Below is a small trained network, with its code and all its weights. Each question gives an input and a class and asks what happens when units are switched off, that is, made to give their printed mean instead of their output.

import numpy as np


def w(rows, s, z=0):
    codes = np.array(rows[::2]) - 128.0
    scale = np.full(codes.shape[1], s)
    scale[-1] = z or s
    return codes * scale


def norm(h):
    return h / np.sqrt((h * h).mean(-1, keepdims=True) + 1e-5)


def f(y):
    return y / 2 * (1 + np.tanh(0.7978845608 * (y + 0.044715 * y**3)))


def log_softmax(a):
    a = a - a.max(-1, keepdims=True)
    return a - np.log(np.exp(a).sum(-1, keepdims=True))


def net(x, mask):
    res = np.array(x, float).reshape(1, 3) / 4 @ E
    u = 0
    for l in range(2):
        y = f(norm(res) @ A[l][:, :-1].T + A[l][:, -1])
        res = res + np.where(mask[u : u + 11], y, B[l][:, -1]) @ B[l][:, :-1]
        u += 11
    return log_softmax(norm(res)[-1] @ U[:, :-1].T + U[:, -1])


A, B = {}, {}
E = w([
[255,151,53,37,95,165,175],'x0',
[80,47,171,67,213,98,219],'x1',
[127,6,245,185,108,139,160],'x2',
],0.008)
A[0] = w([
[99,97,126,85,176,106,197,47],'L0N1',
[140,141,114,176,110,116,116,85],'L0N2',
[95,2,218,81,229,133,195,3],'L0N3',
[112,27,242,144,112,153,112,27],'L0N4',
[139,124,110,94,124,171,154,68],'L0N5',
[178,177,90,88,167,153,93,112],'L0N6',
[133,26,131,189,84,73,137,138],'L0N7',
[180,94,128,194,122,184,150,60],'L0N8',
[162,59,175,160,90,125,119,142],'L0N9',
[61,131,87,57,195,89,207,31],'L0N10',
[118,112,154,103,111,140,174,136],'L0N11',
],0.0092,0.0052)
B[0] = w([
[194,118,112,161,146,145,147,169],'L0N1',
[100,148,106,132,79,117,161,135],'L0N2',
[85,138,214,255,122,193,228,254],'L0N3',
[106,47,96,241,143,91,116,222],'L0N4',
[166,107,126,117,84,103,156,136],'L0N5',
[125,98,150,112,115,67,80,195],'L0N6',
[131,92,109,104,111,144,164,202],'L0N7',
[119,194,166,126,138,156,93,147],'L0N8',
[98,129,144,105,139,164,163,199],'L0N9',
[132,60,145,168,178,143,141,180],'L0N10',
[157,124,164,96,138,115,133,156],'L0N11',
],0.01,0.0075)
A[1] = w([
[73,111,190,228,141,188,189,159],'L1N1',
[127,87,112,57,255,123,192,135],'L1N2',
[22,157,126,235,158,136,54,239],'L1N3',
[132,141,39,102,231,117,150,43],'L1N4',
[171,134,190,121,75,248,179,182],'L1N5',
[103,58,193,236,108,190,122,71],'L1N6',
[160,150,161,91,22,199,153,181],'L1N7',
[82,150,194,133,172,152,247,214],'L1N8',
[36,206,83,181,178,111,97,108],'L1N9',
[58,153,112,31,139,124,155,2],'L1N10',
[82,172,85,135,63,62,49,106],'L1N11',
],0.0093,0.003)
B[1] = w([
[160,71,159,81,72,151,226,251],'L1N1',
[221,34,100,141,85,61,155,161],'L1N2',
[34,135,220,148,187,210,170,220],'L1N3',
[116,89,166,203,137,83,132,139],'L1N4',
[44,189,147,90,169,254,142,187],'L1N5',
[190,91,150,161,119,65,206,234],'L1N6',
[99,181,159,76,151,126,71,159],'L1N7',
[178,169,158,101,25,208,163,209],'L1N8',
[60,122,154,122,202,196,110,166],'L1N9',
[113,38,135,108,185,150,110,123],'L1N10',
[142,149,135,78,108,163,119,190],'L1N11',
],0.0095,0.013)
U = w([
[211,4,89,113,152,12,97,172],'0',
[10,210,189,90,160,224,45,226],'1',
[123,122,86,150,71,114,99,5],'2',
[107,152,88,189,70,89,107,3],'3',
[117,36,218,185,114,188,254,178],'4',
[114,170,65,204,95,92,123,24],'5',
[234,194,84,11,12,136,55,179],'6',
],0.014,0.0056)

Each question gives the input, the list of numbers given to net, and the class t.
The units are the neurons (one row each of A and B). Each row of codes is followed by its name. A weight is (code - 128) times the scale printed after its matrix; where a second scale follows, it is the last column's (A, B and U).
mask holds one flag per neuron, layer by layer. A switched-off neuron (its flag False) gives its mean, the last column of its row in B, instead of its output. The means were averaged over made-up inputs and are rounded, as every weight is.
A unit's drop is (log p(t) with every unit on - log p(t) with that unit switched off) / (log p(t) with every unit on - log p(t) with every unit switched off).
The circuit of an input: a set's keep is (log p(t) with only the set's units on - log p(t) with every unit switched off) / (log p(t) with every unit on - log p(t) with every unit switched off). Starting from the 12 units with the biggest drops (on a tie, the unit counted first), units are removed one at a time, each time the one whose removal leaves the highest keep (on an exact tie, the one counted first), for as long as the keep stays at least 0.8.
units of the circuit, in order: the units of the circuit, biggest drop first
top k neurons: the k neurons with the biggest drops, biggest first
k most important neurons of layer l: the k neurons of layer l with the biggest drops, biggest first
drop of u: that unit's drop, to one decimal
input [8,-5,2], class 6: units of the circuit, in order	(L0N3, L1N3)
input [4,-6,2], class 6: units of the circuit, in order	(L0N3, L1N3)
input [1,6,-5], class 0: top neuron	(L1N2)
input [7,1,-5], class 6: units of the circuit, in order	(L1N6, L1N3)
input [1,-8,-7], class 6: 3 most important neurons of layer 1	(L1N5, L1N3, L1N11)
input [-7,-8,0], class 1: 3 most important neurons of layer 0	(L0N3, L0N4, L0N10)
input [0,1,-4], class 0: top 2 neurons	(L0N3, L0N4)
input [3,-8,0], class 6: top 2 neurons	(L0N3, L1N3)
input [2,-8,-8], class 6: 2 most important neurons of layer 0	(L0N3, L0N4)
input [1,3,-7], class 0: drop of L0N3	0.3
input [5,7,-6], class 0: drop of L0N4	0.0
input [7,-1,3], class 1: drop of L1N1	0.1
input [-8,-8,-2], class 1: drop of L0N3	0.3
input [4,-2,3], class 1: top neuron	(L0N3)
